Here is a tiny trained network, its code and every weight. The questions are about switching its units off for an input and a class, where a switched-off unit gives its printed mean instead of its output.

import numpy as np


def w(rows, s, z=0):
    codes = np.array(rows[::2]) - 128.0
    scale = np.full(codes.shape[1], s)
    scale[-1] = z or s
    return codes * scale


def norm(h):
    return h / np.sqrt((h * h).mean(-1, keepdims=True) + 1e-5)


def f(y):
    return np.maximum(y, 0)


def log_softmax(a):
    a = a - a.max(-1, keepdims=True)
    return a - np.log(np.exp(a).sum(-1, keepdims=True))


def net(x, mask):
    res = np.array(x, float).reshape(1, 4) / 4 @ E
    u = 0
    for l in range(2):
        y = f(norm(res) @ A[l][:, :-1].T + A[l][:, -1])
        res = res + np.where(mask[u : u + 15], y, B[l][:, -1]) @ B[l][:, :-1]
        u += 15
    return log_softmax(norm(res)[-1] @ U[:, :-1].T + U[:, -1])


A, B = {}, {}
E = w([
[129,248,129,84,109],'x0',
[93,94,168,99,147],'x1',
[61,141,128,134,120],'x2',
[155,164,159,160,122],'x3',
],0.011)
A[0] = w([
[98,156,79,42,128,133],'0.n0',
[47,180,71,46,148,131],'0.n1',
[129,56,141,75,138,4],'0.n2',
[56,212,64,77,117,72],'0.n3',
[196,75,255,207,150,146],'0.n4',
[163,162,102,199,188,177],'0.n5',
[164,173,69,149,114,35],'0.n6',
[75,96,197,106,138,166],'0.n7',
[172,171,9,162,108,63],'0.n8',
[116,30,211,37,139,163],'0.n9',
[137,125,218,173,121,96],'0.n10',
[93,192,34,98,145,228],'0.n11',
[95,127,146,117,150,192],'0.n12',
[162,26,151,59,99,98],'0.n13',
[134,167,145,185,125,82],'0.n14',
],0.0086,0.0021)
B[0] = w([
[86,99,147,188,83,204],'0.n0',
[19,106,138,171,87,232],'0.n1',
[115,93,67,109,200,180],'0.n2',
[8,95,95,140,88,236],'0.n3',
[27,154,197,189,91,254],'0.n4',
[184,49,115,100,47,185],'0.n5',
[165,73,73,95,140,175],'0.n6',
[208,169,146,107,127,203],'0.n7',
[247,221,192,22,132,198],'0.n8',
[181,119,147,6,227,249],'0.n9',
[182,169,203,115,90,180],'0.n10',
[101,196,132,99,88,231],'0.n11',
[144,133,161,96,104,172],'0.n12',
[94,116,52,131,213,214],'0.n13',
[161,29,98,130,146,166],'0.n14',
],0.012,0.0055)
A[1] = w([
[129,155,142,125,100,91],'1.n0',
[134,143,131,175,118,98],'1.n1',
[102,105,156,102,177,153],'1.n2',
[114,70,88,95,251,111],'1.n3',
[64,185,96,156,111,106],'1.n4',
[167,81,146,98,146,163],'1.n5',
[123,146,114,132,106,182],'1.n6',
[137,139,104,59,161,123],'1.n7',
[145,102,168,149,122,108],'1.n8',
[175,121,146,128,149,94],'1.n9',
[134,160,144,128,197,106],'1.n10',
[128,158,68,95,137,189],'1.n11',
[202,136,63,101,119,5],'1.n12',
[147,156,129,223,100,102],'1.n13',
[177,127,83,110,137,97],'1.n14',
],0.016,0.0028)
B[1] = w([
[129,92,76,142,170,164],'1.n0',
[141,92,137,128,135,137],'1.n1',
[149,191,86,143,126,197],'1.n2',
[165,113,2,242,134,244],'1.n3',
[53,116,121,101,94,197],'1.n4',
[78,151,129,154,131,190],'1.n5',
[122,127,122,105,142,160],'1.n6',
[148,86,138,156,123,184],'1.n7',
[146,100,142,123,172,157],'1.n8',
[88,121,125,116,119,159],'1.n9',
[107,163,145,127,154,167],'1.n10',
[130,103,175,172,146,166],'1.n11',
[199,178,106,44,111,164],'1.n12',
[152,58,161,131,103,149],'1.n13',
[150,154,120,78,113,157],'1.n14',
],0.024,0.011)
U = w([
[171,137,30,209,158,187],'0',
[134,187,226,130,190,3],'1',
[189,22,226,141,116,99],'2',
[30,127,114,63,51,197],'3',
[242,145,110,9,62,133],'4',
],0.013,0.0033)

Each question gives the input, the list of numbers given to net, and the class t.
The units are the neurons (one row each of A and B). Each row of codes is followed by its name. A weight is (code - 128) times the scale printed after its matrix; where a second scale follows, it is the last column's (A, B and U).
mask holds one flag per neuron, layer by layer. A switched-off neuron (its flag False) gives its mean, the last column of its row in B, instead of its output. The means were averaged over made-up inputs and are rounded, as every weight is.
A unit's drop is (log p(t) with every unit on - log p(t) with that unit switched off) / (log p(t) with every unit on - log p(t) with every unit switched off).
The circuit of an input: a set's keep is (log p(t) with only the set's units on - log p(t) with every unit switched off) / (log p(t) with every unit on - log p(t) with every unit switched off). Starting from the 12 units with the biggest drops (on a tie, the unit counted first), units are removed one at a time, each time the one whose removal leaves the highest keep (on an exact tie, the one counted first), for as long as the keep stays at least 0.8.
circuit, biggest first: the units of the circuit, biggest drop first
k most important neurons: the k neurons with the biggest drops, biggest first
k most important neurons of layer l: the k neurons of layer l with the biggest drops, biggest first
drop of u: that unit's drop, to one decimal
input [0,3,5,-2], class 3: circuit, biggest first	[1.n3]
input [-8,-2,-4,5], class 2: 2 most important neurons	[0.n4, 1.n3]
input [3,4,-2,3], class 1: circuit, biggest first	[1.n3, 1.n4]
input [-3,-3,-5,0], class 2: 3 most important neurons	[0.n9, 0.n4, 1.n3]
input [-1,8,-3,7], class 1: 3 most important neurons	[0.n4, 0.n10, 1.n3]
input [6,1,-7,0], class 4: circuit, biggest first	[0.n4, 1.n3]
input [-1,-1,-2,1], class 2: 3 most important neurons	[0.n4, 0.n9, 1.n3]
input [8,-2,-8,-4], class 3: 3 most important neurons	[0.n9, 0.n3, 1.n3]
input [-4,-7,-8,7], class 2: 2 most important neurons	[0.n4, 0.n9]
input [-1,7,-7,8], class 1: 2 most important neurons	[0.n4, 1.n3]
input [-5,3,5,7], class 1: 2 most important neurons	[1.n3, 0.n9]
input [-5,5,6,6], class 1: 3 most important neurons of layer 0	[0.n4, 0.n10, 0.n7]
input [0,3,-1,3], class 1: 2 most important neurons	[1.n3, 0.n9]
input [6,-7,-3,-7], class 3: 2 most important neurons of layer 0	[0.n3, 0.n1]
input [6,7,-3,-2], class 3: drop of 1.n3	0.1
input [0,-4,-1,-3], class 4: drop of 1.n3	0.0
input [-3,2,-5,7], class 2: drop of 0.n4	0.3
input [-2,6,-1,8], class 1: most important neuron of layer 0	[0.n9]
